Below are the code and all the weights of a small trained network. Each question names an input and a target symbol and asks about switching units off, where a switched-off unit gives its printed mean instead of its output.

import numpy as np


def w(rows, s, z=0):
    codes = np.array(rows[::2]) - 128.0
    scale = np.full(codes.shape[1], s)
    scale[-1] = z or s
    return codes * scale


def f(y):
    return y / 2 * (1 + np.tanh(0.7978845608 * (y + 0.044715 * y**3)))


def softmax(a):
    e = np.exp(a - a.max(-1, keepdims=True))
    return e / e.sum(-1, keepdims=True)


def log_softmax(a):
    a = a - a.max(-1, keepdims=True)
    return a - np.log(np.exp(a).sum(-1, keepdims=True))


def net(x, mask):
    ids = ['ΘΛΨΩαβγδεζηπστφ'.index(c) for c in x.split()]
    T = len(ids)
    res = E[ids] + P[:T]
    r = res
    for j in range(3):
        rows = slice(3 * j, 3 * j + 3)
        q, k, v = (r @ M[0][rows].T for M in (Q, K, V))
        z = softmax(np.where(np.tri(T) > 0, q @ k.T / 3**0.5, -1e9)) @ v
        o = O[0][rows]
        res = res + np.where(mask[j], z, o[:, -1]) @ o[:, :-1]
    y = f(res @ A[0][:, :-1].T + A[0][:, -1])
    res = res + np.where(mask[3:11], y, B[0][:, -1]) @ B[0][:, :-1]
    return log_softmax(res[-1] @ U[:, :-1].T + U[:, -1])


Q, K, V, O, A, B = {}, {}, {}, {}, {}, {}
E = w([
[106,124,120,72],'Θ',
[135,104,118,167],'Λ',
[129,115,104,135],'Ψ',
[121,85,109,120],'Ω',
[131,144,93,135],'α',
[125,168,105,116],'β',
[128,139,146,182],'γ',
[129,199,137,159],'δ',
[103,107,175,155],'ε',
[115,119,102,103],'ζ',
[117,251,187,165],'η',
[87,87,175,91],'π',
[96,106,193,147],'σ',
[94,205,147,65],'τ',
[101,207,254,201],'φ',
],0.014)
P = w([
[67,123,88,138],'0',
[108,111,75,133],'1',
[120,135,166,113],'2',
[199,143,168,114],'3',
[175,117,54,150],'4',
[97,141,163,129],'5',
[6,138,146,177],'6',
],0.021)
Q[0] = w([
[83,138,77,142],'head 1',
[207,136,155,127],'head 1',
[155,166,126,129],'head 1',
[100,72,96,128],'head 2',
[64,131,125,151],'head 2',
[153,112,84,188],'head 2',
[126,144,194,49],'head 3',
[9,151,92,162],'head 3',
[174,137,167,136],'head 3',
],0.015)
K[0] = w([
[184,117,166,87],'head 1',
[37,140,122,144],'head 1',
[97,145,111,113],'head 1',
[72,59,106,117],'head 2',
[54,149,130,143],'head 2',
[144,122,56,181],'head 2',
[35,143,160,109],'head 3',
[251,143,171,109],'head 3',
[81,148,140,174],'head 3',
],0.016)
V[0] = w([
[57,115,160,130],'head 1',
[97,150,174,99],'head 1',
[128,116,115,103],'head 1',
[171,192,95,139],'head 2',
[111,155,136,53],'head 2',
[153,124,196,126],'head 2',
[132,247,66,69],'head 3',
[136,58,76,47],'head 3',
[106,139,182,37],'head 3',
],0.015)
O[0] = w([
[109,118,229,107,205],'head 1',
[133,89,193,91,145],'head 1',
[81,120,128,132,109],'head 1',
[73,85,162,113,104],'head 2',
[151,109,115,196,122],'head 2',
[59,138,66,142,91],'head 2',
[65,234,102,37,229],'head 3',
[13,87,43,137,4],'head 3',
[90,54,245,18,76],'head 3',
],0.011,0.0043)
A[0] = w([
[58,94,114,166,126],'neuron 1',
[107,63,22,59,7],'neuron 2',
[214,86,31,136,89],'neuron 3',
[190,24,28,79,116],'neuron 4',
[62,221,147,98,167],'neuron 5',
[140,148,54,235,142],'neuron 6',
[157,101,128,254,93],'neuron 7',
[191,129,194,101,73],'neuron 8',
],0.0099,0.016)
B[0] = w([
[73,113,152,109,143],'neuron 1',
[229,160,251,126,133],'neuron 2',
[90,71,130,170,158],'neuron 3',
[162,69,116,59,144],'neuron 4',
[182,89,90,135,251],'neuron 5',
[86,183,184,91,208],'neuron 6',
[154,107,105,199,162],'neuron 7',
[66,135,80,112,178],'neuron 8',
],0.014,0.016)
U = w([
[69,47,74,130,120],'Θ',
[79,174,128,186,58],'Λ',
[39,193,99,110,124],'Ψ',
[19,143,126,120,99],'Ω',
[79,181,49,128,123],'α',
[135,97,1,158,173],'β',
[179,182,184,165,107],'γ',
[210,137,94,159,95],'δ',
[166,74,144,190,235],'ε',
[70,86,36,181,255],'ζ',
[155,212,138,83,55],'η',
[84,76,205,119,86],'π',
[135,73,165,169,250],'σ',
[176,72,163,77,159],'τ',
[111,193,240,67,10],'φ',
],0.0081,0.0031)

Each question gives the input, a string of symbols that net reads in full, and the target symbol t.
The units are the heads (3 rows each of Q, K, V and O) and the neurons (one row each of A and B). Each row of codes is followed by its name. A weight is (code - 128) times the scale printed after its matrix; where a second scale follows, it is the last column's (O, A, B and U).
mask holds one flag per unit, heads first, then neurons. A switched-off unit (its flag False) gives its mean, the last column of its rows in O or B, instead of its output. The means were averaged over made-up inputs and are rounded, as every weight is.
A unit's drop is (log p(t) with every unit on - log p(t) with that unit switched off) / (log p(t) with every unit on - log p(t) with every unit switched off).
The circuit of an input: a set's keep is (log p(t) with only the set's units on - log p(t) with every unit switched off) / (log p(t) with every unit on - log p(t) with every unit switched off). Starting from all 11 units, units are removed one at a time, each time the one whose removal leaves the highest keep (on an exact tie, the one counted first), for as long as the keep stays at least 0.8.
circuit, biggest first: the units of the circuit, biggest drop first
most important unit: the unit with the biggest drop
top k neurons: the k neurons with the biggest drops, biggest first
heads that matter: for each layer, one digit per head in row order, 1 if its drop is at least 0.15 and else 0, layers parted by /
input β ζ Ω η γ, target Λ: circuit, biggest first	(neuron 6; head 3; neuron 7)
input α β Ψ ε α δ β, target ε: top 2 neurons	(neuron 6; neuron 7)
input φ τ φ γ α α Λ, target γ: heads that matter	101
input γ α Ψ Θ Ψ δ β, target Θ: most important unit	head 3
input ζ τ Λ γ, target ζ: heads that matter	011
input τ σ ζ Θ Ω Θ η, target Θ: heads that matter	001
input τ α ε Ψ, target τ: circuit, biggest first	(neuron 5; head 3; head 1)
input τ Θ ε α, target τ: circuit, biggest first	(neuron 5; head 3; head 1)
input Θ τ φ δ σ Ψ γ, target δ: circuit, biggest first	(head 3; neuron 5; neuron 6; head 2)
input ε η δ η Ψ δ β, target η: circuit, biggest first	(head 3; neuron 8; neuron 5)
input ε τ Ψ Θ, target ε: heads that matter	011
input φ Θ ε, target φ: circuit, biggest first	(head 3; neuron 5)
input γ β γ τ τ Θ, target τ: heads that matter	001
input ζ τ Ψ π Ω, target π: heads that matter	001
input Θ γ ε φ π π α, target φ: circuit, biggest first	(head 3)
input η α τ Ψ, target η: heads that matter	001
input σ φ α ε Θ ε π, target ε: circuit, biggest first	(head 3; head 2)
input β Θ π β η Ψ γ, target β: circuit, biggest first	(head 3; neuron 5; head 1; neuron 6)
input β τ Λ Ψ, target β: heads that matter	011
input η Λ Λ Ω ζ, target φ: circuit, biggest first	(neuron 6; head 3; neuron 2)
input ζ Λ ζ π Ω Ω Θ, target π: circuit, biggest first	(head 3)
input ζ σ Ψ Ω δ, target η: circuit, biggest first	(head 3; neuron 6)
input π σ η ε π Ψ φ, target ε: top 3 neurons	(neuron 6; neuron 7; neuron 8)
input α τ ζ δ η γ τ, target δ: circuit, biggest first	(head 3; neuron 5; neuron 6)
input π β Ω γ τ, target β: top 3 neurons	(neuron 6; neuron 5; neuron 2)
input Ψ π η δ γ, target Λ: circuit, biggest first	(head 3; neuron 6; neuron 7)
input η Ω γ τ δ σ δ, target τ: most important unit	neuron 5
input Θ Ψ Ω β δ ζ ε, target β: heads that matter	111
